In the rows, 128 means zero.
Each row is followed by its class.
[114 139 158 105 124 146 114 168 122 118 116 125 132 123 104 115 141 107
 133 151 138 123 144 133 167 134 125 112 168 126 115 115 137 183  93 124
 122 138 143 142 150 125 124 126 129 138  97  91 137 108 156 151]  Q_24
[128 130 128 123 125 134 140 143 132 135 125 119 131 131 143 120 127 124
 130 139 138 130 130 139 141 131 121 124 130 125 127 129 135 136 134 128
 125 129 118 139 130 129 120 126 129 122 126 133 120 125 126 125]  Q_495
[134 125 125 128 135 132 133 129 134 139 124 119 114 119 126 112 136 124
 130 135 131 135 135 136 133 140 123 129 138 140 138 123 129 126 125 113
 126 124 119 138 128 135 127 124 128 125 126 135 131 117 139 139]  Q_934
[125 137 104 120 143 131 141 126 155 134 134 136 132 148 135 159 118 134
 128 107 122 104 136 130 109 133 134 126 120 125 119 101 103 138 147 114
 116 120 139  96 113 109 120 137 115 133 121 132 115 129 120 132]  Q_494
[131 119 114 115 130 123 126 122 129 133 142 121 108 129 113 115 140 119
 137 127 134 129 136 131 140 124 125 135 137 125 129 128 129 128 121 120
 126 134 130 131 132 140 137 116 146 115 127 137 142 128 137 136]  Q_272
[128 124 117 105 118 144 119 131 138 141 157 133 109 129 122 115 143 120
 140 132 129 135 129 131 134 130 131 136 141 136 123 113 122 117 117 118
 127 139 130 159 129 127 130 111 133 121 131 148 136 119 129 139]  Q_544
[135 148 122 120 147 144 104 136 140 114 120 136 128 126 124 105 153 139
 148 122 126 132 137 131 134 119 152 120 145 122 136  81 111 134 113 136
 127 115 116 120 106 123 121 110 133 125 102 135 141 111 135 139]  Q_544
[141 119 130 123 130 123 110 115 118 119 132 136 119 124 114 118 143 122
 132 114 133 119 112 131 121 130 124 133 125 133 127 112 128 113 145 125
 130 136 125 144 118 128 117 127 139 133 136 117 142 120 130 123]  Q_24
[149 128 113 127 116 131 127  95 107 136 140 125 106 110 102 107 131 115
 149 148 142 122 130 115 146 126 139 138 159 132 138 114 117 127 108 103
 117 139 129 130 152 150 122 122 128 129 129 118 138 134 138 135]  Q_272
[145 113 138  98 112 151 126 144 151 117 107 115 110 133 129 109 149 130
 113 130 114 139 129 129 138 126 130 134 146 128 113 154 130 147 124 109
 139 145 119 106 127 130 118 105 126 105 118 121 143 123 137 123]  Q_177
[131 124 142 115 136 136 132 143 129 155 119 119 100 136 106 101 159 100
 133 117 136 141 126 135 127 129 132 128 152 131 126 129 149 137 120 128
 131 133 136 155 142 124 139 123 160 122 128 134 123 114 143 142]  Q_495
[188 125 137 141 172 133 179 161 124 146  99 122 124 164 178 121 165 159
 115 118 134 126 111 109 150 127 128 105 123 136 127  93 120 111 135 120
 152  53  81 103 106 106 115 104 190 119  58 111 131 124 149 106]  Q_272
[132 125 129 109 140 131 136 128 129 145 115 124 130 135 130 110 142 133
 141 105 129 133 133 126 127 129 130 133 123 135 131 119 130 128 110 124
 129 116 137 129 131 133 129 117 127 120 105 131 132 127 135 129]  Q_544
[138 121 137 130 134 121 127 119 129 137 145 129 122 134 125 115 133 134
 130 119 138 139 132 135 146 120 134 127 126 133 113 138 141 120 136 125
 138 125 127 143 136 138 126 120 130 123 118 133 138 119 120 125]  Q_24
[125 127 131 120 134 125 127 134 129 125 127 125 121 126 117 130 120 129
 128 122 131 130 119 131 122 117 127 128 118 128 130 122 128 136 132 125
 141 132 131 131 134 130 123 136 120 124 132 131 130 125 123 133]  Q_309
[133 136 126 119 122 136 135 130 122 148 126 123 130 126 132 118 136 122
 135 125 135 137 137 136 143 129 125 131 143 125 129 130 128 127 127 128
 119 135 129 137 138 126 125 128 131 124 128 130 125 137 121 130]  Q_495
[145 135 119 126 129 129 117 129 129 138 130 133 121 114 123 122 145 122
 149 113 137 127 144 132 115 124 131 131 133 146 128 104 125 121 134 104
 125 149 132 124 135 131 121 130 135 118 121 133 128 126 115 127]  Q_494
[131 123 121 132 136 124 131 123 131 137 132 122 122 116 129 129 130 122
 129 141 125 135 135 134 130 145 128 129 136 132 138 115 123 121 124 126
 130 134 115 134 130 124 130 128 133 129 122 130 127 122 142 132]  Q_934
[115 111 125 122 107 112 142 136 125 125 159 109 112 124 121 104 143 107
 136 141 127 120 137 149 157 127 117 144 171 118 129 148 109 149 136 111
 129 152 134 137 143 140 125 114 151 112 103 128 131 130 122 131]  Q_272
[116 162 160 119 100 140  66 162 173 104 146 170 112 113 124 133 130  89
 142 145 142 113 118 170  62 125 131 125 154 126 159  94  89 140 138 146
  77 147 102 114 134 107 137 156 159 122 134 163 105 114 128 142]  Q_495
[133 139 132 129 144 124 103 162 116 116 122 143 130 123  94 154 122 117
 121 137 139 111 129 117 132 114 100 127 127 146 144 112 127 126 141 133
 128 143 109 147 150 116 114 148 134 159 131 109 121 123 131 133]  Q_24
[122 130 137 125 140 132 135 132 132 124 121 122 133 119 118 132 122 121
 124 126 125 136 124 130 122 121 119 134 124 130 136 123 126 120 142 130
 126 130 122 134 132 122 124 129 129 126 130 123 123 124 138 134]  Q_672
[124 134 120 132 124 127 122 121 123 126 117 112 142 105 138 129 125 126
 135 126 128 129 131 123 142 138 135 134 132 133 135 112 114 142 128 111
 136 135 118 134 109 120 123 126 133 131 127 105 124 139 125 123]  Q_494
[191 113 162 127 104  95  91 102 117 140 225 146  90 135 128 124 122 138
 125 153 189 145 143 200 110 143 129 162 150 176 121  99 127 128 135 130
 151 145 139 166 160 123 122 140 191  96 148 181 136  84  54 107]  Q_24
[140 143 122 126 130 128 139 141 124 107 111 115 137 108 145 133 113 108
 142 116 139 125 152 124 165 111 141 120 140 115  91 136 141 145 121 141
 136 144 127 148 147 104 127 132 101 106 145 145 157 124 115 118]  Q_309
[121 127 133 115 128 121 123 138 124 123 138 132 114 125 113 128 139 113
 132 135 132 120 123 135 130 123 112 131 146 118 137 110 121 136 133 128
 126 125 135 122 133 130 135 135 133 131 131 127 124 126 131 133]  Q_272
[129 129 114 131 133 134 127 105 121 135 135 111 125 117 116 125 141 124
 140 104 142 124 156 120 134 131 123 136 117 141 136 133 136 120 127 116
 127 140 131 147 125 143 136 122 137 120 127 132 136 126 127 132]  Q_494
[119 128 122 140 125 124 126 124 129 160 149 130 129 148 140 108 137 104
 144 118 126 136 112 135 100 121 127 127 140 112 137 128 133 113 134 116
 118 132 119 127 149 133 121 153 123 122 119 149 112 137 127 126]  Q_495
[114 141 123 126 135 130 119 155 123 115 143 115 144 107 120 145 129 126
 133 123 130 110 142 117 137 128 125 131 123 134 140 110 125 139 119 125
 133 152 122 142 120 125 130 135 143 141 138 116 117 126 131 138]  Q_494
[125 134 128 127 139 124 124 132 141 118 131 117 139 117 117 130 132 125
 132 116 129 125 139 136 135 125 124 132 130 138 128 116 127 144 140 121
 130 137 123 137 121 129 127 131 134 131 126 132 126 123 121 126]  Q_494
[121 124 131 137 154 122 127 113 132 132 110 138 123 130 115 132 113 123
 128 110 122 147 114 128 128 133 108 136 131 143 137  97 122 117 152 124
 127 113 132 128 129 114 120 137 124 130 118 126 119 119 135 129]  Q_672
[123 123 129 124 128 133 129 134 127 143 126 128  97 106 119 117 147 107
 137 141 131 119 133 133 129 148 134 135 142 141 140 122 126 127 116 125
 128 149 125 145 145 134 146 121 132 135 136 127 129 117 139 151]  Q_934
[166 146 143 126 153 137 168 125 112 108 150  89 102 144 188 124 169 126
 135 103 138  87 141 162 191 160 114 149 146 134 126 127 146 103 122 124
 175 168 104 154 169 102 146 105 205  98 124 202 156 129  97 109]  Q_934
[119 102 134 141 146 109 132 132 168 133 158 105 155 147 121 131 141 121
  92 120 113 138 140 170 123 122 127 137 121 141 145 146 160 127 150 131
 131 139  77 171 119 127 138 128 121 127 135 135 120 119 120 128]  Q_24
[150 105 120 117 120 133 142 119 127 139 136 122 124 123 120 109 136 133
 130 103 116 129 128 138 128 121 113 147 138 134 134 127 119 134 132 114
 123 129 124 137 105 139 119 129 126 105 115 133 142 125 139 131]  Q_380
[124 136 113 117 134 132 130 141 136 133 132 121 132 122 126 115 121 146
 116 127 139 126 118 143 123 119 134 143 107 126 131 146 121 137 127 115
 142 130 131 135 135 142 142 129 121 138 151 139 126 133 117 134]  Q_934
[120 111 128 111  93 131 137 126 139 123 167 115 133 159 140 122 126 141
 110 150 124 123 128 144 115 136 127 139 139 111 136 126 128 120 135 115
 123 142 117 112 119 133  91 115  88 101 128 125 122 141 115 114]  Q_272
[117 128 133 125 139 131 122 133 131 116 116 130 126 120 115 128 126 112
 132 118 124 134 123 127 115 123 109 134 117 132 139 113 122 122 144 130
 121 133 126 129 139 114 128 133 124 124 127 117 125 122 142 134]  Q_672
[129 115 114 126 131 125 130 141 129 132 145 115 122 136  99 143 121 131
 126 139 112 133 123 131 105 110 111 129 131 117 142 118 134 119 159 119
 136 134 104 134 126 139 118 141 107 137 136 136 114 127 124 150]  Q_380
[114 131 127 125 142 131 122 134 136 128 129 116 116 118 119 140 124 120
 125 138 130 120 132 139 129 132 115 130 117 125 142 118 116 126 145 124
 135 129 127 127 133 130 138 131 122 139 132 136 126 120 125 143]  Q_934
[134 130 130 128 126 120 135 127 147 118 145 116 134 110 116 137 121 126
 127 134 127 124 133 144 111 139 135 132 141 119 129 140 128 125 138 136
 116 136 119 135 132 131 136 131 138 130 132 138 129 111 131 137]  Q_934
[137 134 127 122 126 139 127 126 130 123 120 116 125 131 129 141 122 131
 131 128 123 128 120 122 131 133 140 135 133 134 117 124 118 135 138 117
 141 132 140 134 134 121 139 123 125 120 136 118 142 125 123 140]  Q_177
[134 164 116 113 173 107 110 121 142 138 149  75 133 128 124 153 144 140
 108  99 102 151 149 116 132 127 130 139  90 149 141  72 137 127 126 149
 210 148 130 165 142  83 127 123 148 159 119 109 133 129 149 113]  Q_494
[ 95 124 135 141 135 124 130 142 141 127 141 111 134 124 141 128 130 106
 130 122 101 136 140 144 146 132 161 126 161 121 139 102 114 144 155 151
 118 137 114 146 113 125 152 124 129 135 117 117  87 112 134 143]  Q_495
[124 126 124 130 129 130 127 133 130 118 120 124 127 128 120 130 128 130
 122 144 128 120 122 121 127 119 126 132 123 131 137 129 118 133 136 119
 137 133 130 126 124 124 125 126 123 124 134 121 129 123 122 132]  Q_177
[131 130 128 122 135 127 123 116 131 122 131 131 131 134 121 134 132 126
 125 116 127 118 124 136 133 121 125 132 127 124 129 127 134 129 138 126
 129 131 123 134 138 122 129 135 118 137 138 126 131 129 127 129]  Q_24
[128 133 106 124 129 135 126 125 135 143 127 125 123 110 119 130 145 116
 148 120 119 121 137 120 125 133 133 140 135 143 130 115 127 129 127 116
 132 152 129 146 142 134 134 124 133 135 123 138 127 126 125 140]  Q_494
[124 120 127 123 134 135 119 113 113 125  94 129 130 113 106 113 119 125
 126 131 133 156 117 126 130 134 116 134 117 137 134 117 117 117 130 125
 127 126 129 126 140 122 118 125 142 118 121 113 126 134 151 120]  Q_672
[126 117 127 127 130 127 114 133 129 136 138 123 123 129 127 123 140 126
 123 126 130 131 136 129 155 121 123 124 138 140 121 122 135 121 142 124
 134 141 117 154 137 129 123 119 131 137 121 122 139 121 130 129]  Q_24
[135 126 120 117 140 136 140 133 141 149 133 110 132 128 133 134 132 129
 115 121 125 129 155 135 133 138 125 139 139 130 135 132 136 133 110 114
 130 142 123 128 136 126 128 126 115 133 131 133 131 120 136 139]  Q_934
[134 128 133 118 143 133 135 119 129 116 122 120 132 119  99 126 127 119
 125 123 117 132 138 133 133 113 125 135 132 134 133 132 121 127 135 129
 125 135 126 130 131 122 123 127 133 121 124 125 125 124 146 128]  Q_672
[119 117 105 109 147 129 136 142 133 130 122 103 122 129 138 124 140 144
 135 119 126 137 146 148 141 122 118 129 137 115 142  94 124 145 151 120
 139 150 111 131 112 132 106 107 136 114 134 146 137 117 146 143]  Q_495
[118 143 141 122 131 119 111 162 150 107 134 127 156 117 136 134 112 110
 137 100 132 115 149 129 128 103 131 137 128 131 126 123 115 159 117 138
 112 142 127 139 122  98 136 137  99 123 130 116 138 124 123 124]  Q_544
[126 129 123 136 124 122 112 142 136 127 136 121 126 133 109 125 133 125
 121 139 134 139 136 137 136 119 122 123 119 131 137 130 114 135 132 128
 127 109 123 125 129 113 138 127 132 120 127 101 131 132 128 134]  Q_272
[129 145 150 155 150 135 108 113 136 149 150 152 102 123  94 109 148 106
 147 134 143 158 113 158 125  91 171 157 165 147 152 124 129 138 130 142
 138 128 131 174 117 146 157 138 150 109 142 136 121  96 113 147]  Q_544
[134 115 138 129 137 136 137 136 115 128 120 126 124 128 137 115 132 131
 125 125 142 145 123 143 139 129 114 136 126 122 119 132 131 122 144 119
 143 118 114 125 122 132 124 121 126 111 127 133 133 125 108 123]  Q_672
[128 140 126 125 110 143 102 122 149 121 141 135 112 109 132 147 119 127
 151 127 124 134 113 143 135 159 106 119 121 130 102  84  83 136 137 117
 129 147 158 106 148 112 115 129 145 121  91 115 166 122 140 138]  Q_309
[140 127 159 117 132  96 150 129 117 127 103 102  94  85  83 105 142 124
 133 110 111 133 111  93 134 132 142 110 128 132 146 124 126 124 121 115
 141 119 128 130  91 113 117 104 138 145 114  35 139 146 153 148]  Q_309
[105 104 140 122 132 120 135 144 112 153 103 127 121 126 111 108 145 108
 129 116 133 138 130 119 158 132 122 124 138 126 122 119 121 146 111 128
 123 116 152 110 143 118 134 125 128 121 113  87 137 133 148 134]  Q_272
[135 126 131 135 133 126 134 126 120 149 116 134 129 132 116 118 131 132
 140 116 117 141 119 122 111 128 134 133 129 142 132 121 142 108 131 121
 136 133 131 151 122 130 121 126 124 124 131 120 122 119 136 145]  Q_380
[141 114 113 126 130 123 141 107 136 125 119 110 130 121 134 115 139 133
 121 130 125 126 120 137 138 133 144 137 134 133 112 133 123 135 143 129
 141 120 131 147 116 133 140 117 141 118 132 137 149 116 118 122]  Q_177
[122  96 120 105 129 132 132 115 115 140 120 129 133 111 115 128 139 110
 137 101 131 110 140 113 117 132 136 148 140 119 130 120 122 143 113 124
 116 146 136 116 134 139 138 131 144 128 116 142 118 120 132 125]  Q_494
[109 129 114 119 143 116 131 129 137 125 120 127 113 132 108 124 136 116
 134 130 125 120 123 127 129 120 115 131 128 126 147 106 117 141 133 128
 115 126 140 119 127 128 135 126 129 131 122 116 131 136 147 141]  Q_272
[137  95 127 133 147 125 142 120 151 155 137 108 136 127 139 134 113 124
 131 111 122 153 135 134 133 116 128 139 106 141 103 155 150 134 128 125
 150 137 121 153 143 149 130 125 135 106 126 175 152 101 134 128]  Q_309
[140 113 119  94 133 121 117 111 149 135 128 127  97 134 120 116 149 127
 154 118 112 129 133 130  95 115 162 128 144 135 113 109 121 134 133 122
 133 150 132 126 128 126 137 101 123 127 133 145 143 120 143 141]  Q_544
[138 126 121 132 126 131 136 136 137 131 121 109 116 148 138 140 119 147
 113 171 140 128 113 133 116 109 133 131 114 138 131 144 137 140 151 102
 155 135 128 113 144 138 126 127 122 126 149 123 116 125 104 131]  Q_177
[127 117 118 119 111 135 124 141 139 130 128 115 138 129 137 123 130 129
 130 125 130 134 130 151 125 122 119 134 143 117 129 138 131 144 143 127
 120 138 114 137 130 131 128 131 136 108 129 153 125 125 125 125]  Q_495
[132 126 127 127 133 131 135 117 130 143 126 122 120 116 124 121 143 121
 140 119 132 121 131 123 132 131 149 129 144 148 125 114 135 131 128 111
 130 138 122 150 133 134 136 122 135 133 135 132 126 123 128 135]  Q_494
[145 119 103 118 110 136 147 136 142 134 125 101 135 116 117 134 104 132
 106 149 130 120 124 137 131 121 121 135 131 105 131 135 164 133 130 113
 128 122 114 129 100 152 108 143  75 122 144 131 120 132 101 123]  Q_380
[112 119 113 127 148 111 124 132 157 118 135 118 144 133 119 139 117 120
 128  98 115  92 106 121 103  96 108 153  76 123 141 113 116 138 156 107
 126 132 155 120 116 130 154 126 106 147 129 122 126 130 103 130]  Q_272
[115 106 114  99 131 109 149 142 147 124 140 114 133 156 142 125 141 132
 151 110  98 133 122 156 110 137 106 133 103 107 117 131 131 132 163 120
 127 157 140 112 129 123 136 106 134 109 106 136 126 138 114 138]  Q_495
[119 126 103 137 144 115 136  83 137 124 121 124 120 139 107 128 144 134
 143 110 119 118 121 127 110 139 107 140 102 140 157 125 126 126 137 132
 121 100 138 144 137 135 170 120 140 139 128 137 129 125 149 153]  Q_272
[153 124 126 122 129 133 145 125 116 147 131 117 121 114 124 122 133 126
 127 125 133 134 126 122 141 126 142 125 131 128 106 145 131 122 116 127
 143 124 128 138 135 141 119 130 141 128 134 131 143 126 127 126]  Q_309
[124 129 120 143 130 112 133 139 142 113 129  99 155 136 145 126 115 152
 119 140 118 127 122 124 131 137 135 120  85 143 112 127 110 131 143 124
 150 123 138 130 124 107 121 113 137 126 122 104 139 126 119 122]  Q_177
[122 133 123 130 139 127 121 146 135 128 118 118 127 117 117 125 129 119
 119 141 126 128 139 135 134 125 130 130 123 138 151 127 128 125 136 132
 133 123 116 142 120 119 126 131 118 128 141 119 122 116 125 138]  Q_934
[136 120 123 122 137 132 138 131 129 131 126 123 117 121 114 113 127 131
 131 119 133 133 126 130 144 120 135 126 114 139 112 124 121 137 123 121
 138 130 134 135 140 131 122 124 125 118 132 135 147 123 129 132]  Q_309
[125 120 125 133 151 121 157  99 127 125 125 120 120 132 129 109 129 141
 137  76 117 149 114 119 180 126 105 127 117 130 109 115 123 112 145  99
 132 132 150 129 125 115 125 111 124 119 118 115 154 144 127 125]  Q_309
[126 115 122 126 124 129 131 123 122 144 133 128 110 126 113 118 144 106
 139 138 137 126 131 120 138 126 116 132 131 132 130 126 121 123 121 116
 117 139 140 130 143 134 133 117 140 119 116 113 139 131 143 133]  Q_272
[130 116 142 109 125 135 132 127 131 149 139 136  97 127 104 121 127 115
 128 123 122 141 120 140  97 130 123 137 156 123 142 111 120 112 149 115
 117 127 117 128 110 158 115 135 122 126 126 144 111 117 137 151]  Q_380
[129 128 156 120 128 125 130 129 116 113 123 117 136 107 118 114 123 126
 129 135 132 129 122 132 128 123 119 128 140 127 132 127 131 122 137 124
 139 121 117 142 123 135 116 127 129 128 128 134 124 122 129 124]  Q_672
[119 128 119 123 122 133 108 134 122 121 116 128 126 141 126 128 132 136
 141 129 129 139 140 156 121 136 124 127 142 118 124 134 122 158 139 123
 144 140 126 131 129 130 148 122 124 124 125 136 109 122 131 138]  Q_495
[134 149 126 143 118 129 121 153 139 138 113 137 122 136 142 124 127 130
 140 134 124 131 117 126 122 117 134 126 151 134 138 117 137 126 149 114
 125 139 119 130 113 114 106 130  91 131 142 111 111 136 101 134]  Q_495
[132 109 132 119 131 118 126 136 134 140 130 124 133 131 146 109 129 135
 122 113 130 138 133 132 160 121 126 125 122 138 103 130 129 131 141 119
 135 136 115 126 146 132 110 119 108 131 115 121 146 133 121 113]  Q_24
[126 126 128 139 140 125 120  94 130 101 126 133 135 137 109 122 106 147
 123 106 128 152 119 138 129 128 105 140 120 131 133 116 103 126 155 114
 121 115 133 110 116 109 117 127 128 119 126 119 125 126 130 122]  Q_672
[121 129 130 112 135 125 116 145 127 128 136 130 124 139 123 147 121 118
 123 136 134 127 135 133 130 113 135 123 131 127 125 120 146 127 142 133
 128 149 118 139 151 129 133 137 107 138 146 122 118 130 124 135]  Q_24
[123 110 147 105 157 132 159  32 134 170 157 154  92 153 139 122 139 117
 161 124 105 119  92  94 146 147 142 138 159 137 150  90 114  89 103  86
 137 147 119 152 145 120 127  87 163 153  87 147 129 115 175 146]  Q_544
[161 201 116 106  95 147  88  38 110 117 179 141  68  96  94 146 154 143
 162 172 150  73 106 125 105 117  62 151  75 163 159  92  84  81 187 149
 157 140 204 144 209 146 110 139 115 186 132 116 168 115  79 140]  Q_672
[136 120 134 127 135 125 124 126 124 134 136 126 126 131 124 122 138 127
 126 119 133 140 131 140 143 131 129 131 135 135 114 130 137 130 134 125
 138 134 123 149 132 132 127 124 136 130 132 121 138 120 134 130]  Q_24
[130 126 131 110 127 130 132 137 145 148 151 117 122 129 126 128 133 116
 126 119 143 128 154 145 140 130 127 127 134 139 106 144 148 145 115 111
 138 138 121 147 139 134 138 134 115 118 134 154 136 131 116 125]  Q_494
[127 141 127 122 128 143 112 140 119 140 132 128 116 108 115 122 147 109
 139 132 151 130 144 130 130 129 129 130 131 136 122 112 115 134 126 121
 134 136 132 143 137 131 129 132 141 131 136 129 135 122 119 139]  Q_494
[114 122 134 121 130 136 115 140 114 143 114 131 114 134 141 118 141 119
 127 107 141 132 121 120 144 141 111 129 110 128 126 130 134 123 127 121
 137 119 129 138 146 122 135 122 133 138 130 110 135 126 130 141]  Q_24
[143 124 124 125 131 132 133 132 129 145 139 119 130 125 119 119 120 130
 130 111 132 136 133 130 122 114 137 134 137 124 119 131 137 120 129 123
 131 129 120 148 132 145 128 133 130 120 126 148 133 116 130 137]  Q_380
[167 126 169 135 134 118 120  88  92 112 183 137 110 133  78 125 164 117
 151  86 134 124 139 128 141 121 107 128 166 124 113 119 128  91 133 105
 105 168 142 115 134 112 126 133 157 128 135 111 160 145 118 131]  Q_24
[173 103  98 136 129 144 179 100 120 188 167 141  90 135 162 141 173 144
 140 105 105 147 139 105 183 118 119 150 192 158 136 139 111 103 115  97
 105 153 135 120 103 131 129 107 203 102 123 101 145 139 181 140]  Q_272
[136 134 135 115 132 138 120 122 121 145 141 117 124 116 115 124 150 117
 139 119 134 126 146 123 131 117 136 129 138 142 123 110 123 130 122 113
 131 147 138 132 140 135 130 131 139 132 128 127 134 131 129 131]  Q_494
